Below are the code and all the weights of a small trained network. Each question names an input and a target symbol and asks about switching units off, where a switched-off unit gives its printed mean instead of its output.

import numpy as np


def w(rows, s, z=0):
    codes = np.array(rows[::2]) - 128.0
    scale = np.full(codes.shape[1], s)
    scale[-1] = z or s
    return codes * scale


def f(y):
    return np.maximum(y, 0)


def softmax(a):
    e = np.exp(a - a.max(-1, keepdims=True))
    return e / e.sum(-1, keepdims=True)


def log_softmax(a):
    a = a - a.max(-1, keepdims=True)
    return a - np.log(np.exp(a).sum(-1, keepdims=True))


def net(x, mask):
    ids = ['ΔΘΞΦΩαβγεζημπστ'.index(c) for c in x.split()]
    T = len(ids)
    res = E[ids] + P[:T]
    u = 0
    for l in range(3):
        q, k, v = (res @ M[l].T for M in (Q, K, V))
        z = softmax(np.where(np.tri(T) > 0, q @ k.T / 4**0.5, -1e9)) @ v
        res = res + np.where(mask[u], z, O[l][:, -1]) @ O[l][:, :-1]
        u += 1
        y = f(res @ A[l][:, :-1].T + A[l][:, -1])
        res = res + np.where(mask[u : u + 4], y, B[l][:, -1]) @ B[l][:, :-1]
        u += 4
    return log_softmax(res[-1] @ U[:, :-1].T + U[:, -1])


Q, K, V, O, A, B = {}, {}, {}, {}, {}, {}
E = w([
[219,70,154],'Δ',
[211,80,87],'Θ',
[173,87,92],'Ξ',
[145,108,123],'Φ',
[201,170,214],'Ω',
[153,110,114],'α',
[183,103,103],'β',
[154,135,123],'γ',
[162,99,123],'ε',
[183,86,134],'ζ',
[99,228,150],'η',
[95,88,61],'μ',
[35,215,3],'π',
[21,76,237],'σ',
[143,133,137],'τ',
],0.012)
P = w([
[121,37,61],'0',
[85,254,95],'1',
[95,138,69],'2',
[117,101,115],'3',
[130,91,133],'4',
[138,86,163],'5',
[109,200,210],'6',
[168,128,239],'7',
],0.0049)
Q[0] = w([
[148,83,112],'L0H1',
[107,223,179],'L0H1',
[93,95,172],'L0H1',
[6,177,147],'L0H1',
],0.014)
K[0] = w([
[46,143,183],'L0H1',
[254,158,101],'L0H1',
[54,62,110],'L0H1',
[110,235,42],'L0H1',
],0.007)
V[0] = w([
[161,182,90],'L0H1',
[219,104,114],'L0H1',
[56,11,149],'L0H1',
[101,254,100],'L0H1',
],0.0067)
O[0] = w([
[152,210,231,189],'L0H1',
[12,123,126,150],'L0H1',
[187,170,233,1],'L0H1',
[162,137,253,219],'L0H1',
],0.0048,0.00088)
A[0] = w([
[105,215,166,48],'L0N1',
[33,190,119,155],'L0N2',
[85,132,173,2],'L0N3',
[2,79,196,181],'L0N4',
],0.0078,0.0031)
B[0] = w([
[126,17,2,203],'L0N1',
[179,59,215,251],'L0N2',
[180,109,195,151],'L0N3',
[45,3,69,248],'L0N4',
],0.0062,0.0024)
Q[1] = w([
[165,83,149],'L1H1',
[248,89,149],'L1H1',
[113,200,89],'L1H1',
[101,74,13],'L1H1',
],0.012)
K[1] = w([
[218,254,149],'L1H1',
[246,151,85],'L1H1',
[80,82,153],'L1H1',
[156,102,168],'L1H1',
],0.0082)
V[1] = w([
[213,89,201],'L1H1',
[13,195,119],'L1H1',
[53,110,32],'L1H1',
[255,81,101],'L1H1',
],0.0082)
O[1] = w([
[2,199,139,202],'L1H1',
[247,109,153,4],'L1H1',
[178,148,107,119],'L1H1',
[25,218,42,241],'L1H1',
],0.0083,0.0022)
A[1] = w([
[122,189,254,18],'L1N1',
[55,118,183,51],'L1N2',
[117,213,210,2],'L1N3',
[187,120,172,22],'L1N4',
],0.0061,0.0035)
B[1] = w([
[7,72,178,185],'L1N1',
[255,182,201,248],'L1N2',
[162,41,171,168],'L1N3',
[67,123,159,136],'L1N4',
],0.0065,0.0016)
Q[2] = w([
[197,221,38],'L2H1',
[128,184,99],'L2H1',
[254,158,21],'L2H1',
[215,161,71],'L2H1',
],0.0083)
K[2] = w([
[165,154,145],'L2H1',
[102,86,54],'L2H1',
[255,161,28],'L2H1',
[18,222,89],'L2H1',
],0.0059)
V[2] = w([
[94,2,121],'L2H1',
[110,253,112],'L2H1',
[57,129,238],'L2H1',
[232,204,123],'L2H1',
],0.0092)
O[2] = w([
[157,249,113,226],'L2H1',
[97,95,157,68],'L2H1',
[129,86,70,197],'L2H1',
[138,82,176,2],'L2H1',
],0.016,0.0058)
A[2] = w([
[135,114,139,4],'L2N1',
[100,161,97,157],'L2N2',
[5,109,118,101],'L2N3',
[59,73,161,212],'L2N4',
],0.013,0.0034)
B[2] = w([
[97,162,143,128],'L2N1',
[116,19,185,252],'L2N2',
[76,131,196,195],'L2N3',
[120,53,2,181],'L2N4',
],0.0097,0.011)
U = w([
[97,166,153,88],'Δ',
[35,171,211,74],'Θ',
[119,40,117,146],'Ξ',
[150,101,158,115],'Φ',
[134,204,203,201],'Ω',
[118,142,179,91],'α',
[82,153,204,97],'β',
[83,156,195,98],'γ',
[119,124,172,97],'ε',
[127,134,168,140],'ζ',
[177,75,139,84],'η',
[148,110,157,133],'μ',
[254,18,194,255],'π',
[185,134,46,84],'σ',
[128,133,173,102],'τ',
],0.009,0.0075)

Each question gives the input, a string of symbols that net reads in full, and the target symbol t.
The units are the heads (4 rows each of Q, K, V and O) and the neurons (one row each of A and B). Each row of codes is followed by its name. A weight is (code - 128) times the scale printed after its matrix; where a second scale follows, it is the last column's (O, A, B and U).
mask holds one flag per unit, layer by layer, with each layer's heads first. A switched-off unit (its flag False) gives its mean, the last column of its rows in O or B, instead of its output. The means were averaged over made-up inputs and are rounded, as every weight is.
A unit's drop is (log p(t) with every unit on - log p(t) with that unit switched off) / (log p(t) with every unit on - log p(t) with every unit switched off).
The circuit of an input: a set's keep is (log p(t) with only the set's units on - log p(t) with every unit switched off) / (log p(t) with every unit on - log p(t) with every unit switched off). Starting from the 12 units with the biggest drops (on a tie, the unit counted first), units are removed one at a time, each time the one whose removal leaves the highest keep (on an exact tie, the one counted first), for as long as the keep stays at least 0.8.
circuit, biggest first: the units of the circuit, biggest drop first
k most important neurons: the k neurons with the biggest drops, biggest first
top k neurons in layer l: the k neurons of layer l with the biggest drops, biggest first
drop when u is switched off: that unit's drop, to one decimal
input Ω μ τ Ω Ω Ω Ω, target Ξ: 3 most important neurons -> [L2N4 L0N4 L1N1]
input Ω Ω Ω β Ω τ π, target Ξ: circuit, biggest first -> [L2H1 L1H1]
input π π γ, target π: circuit, biggest first -> [L1H1]
input β π σ Ξ Θ, target Θ: 2 most important neurons -> [L0N2 L2N3]
input γ π π Ξ Ω Ω σ, target σ: circuit, biggest first -> [L2H1 L0N4]
input τ Θ Ω Ω Ω Θ, target Ξ: 2 most important neurons -> [L2N4 L0N4]
input τ Δ Ω Ω Ω σ Ω, target σ: 3 most important neurons -> [L0N4 L2N3 L1N1]
input σ β μ τ ζ Ω, target Ω: circuit, biggest first -> [L0N4 L2H1]
input Ω Ω Ω, target Ξ: 2 most important neurons -> [L2N4 L0N4]
input Ω π Ω γ Ω Ω Ω ζ, target Ξ: circuit, biggest first -> [L2H1 L2N4 L1H1]
input π σ Φ Ω, target Ω: top 2 neurons in layer 0 -> [L0N4 L0N1]
input Δ σ Θ, target Θ: 3 most important neurons -> [L0N2 L2N3 L0N3]
input Φ γ Ω Θ Ω Ω Ω π, target Ξ: top 2 neurons in layer 0 -> [L0N4 L0N2]
input π γ τ, target π: most important neuron -> [L0N4]
input Ω π Ω Φ σ σ Ω ζ, target σ: drop when L1H1 is switched off -> 0.5
input Ω α Δ Ω Ω Ω Φ, target Ξ: drop when L1H1 is switched off -> 0.2
input ζ Ω γ Ω Ω Ω τ Ξ, target Ξ: drop when L1H1 is switched off -> 0.5
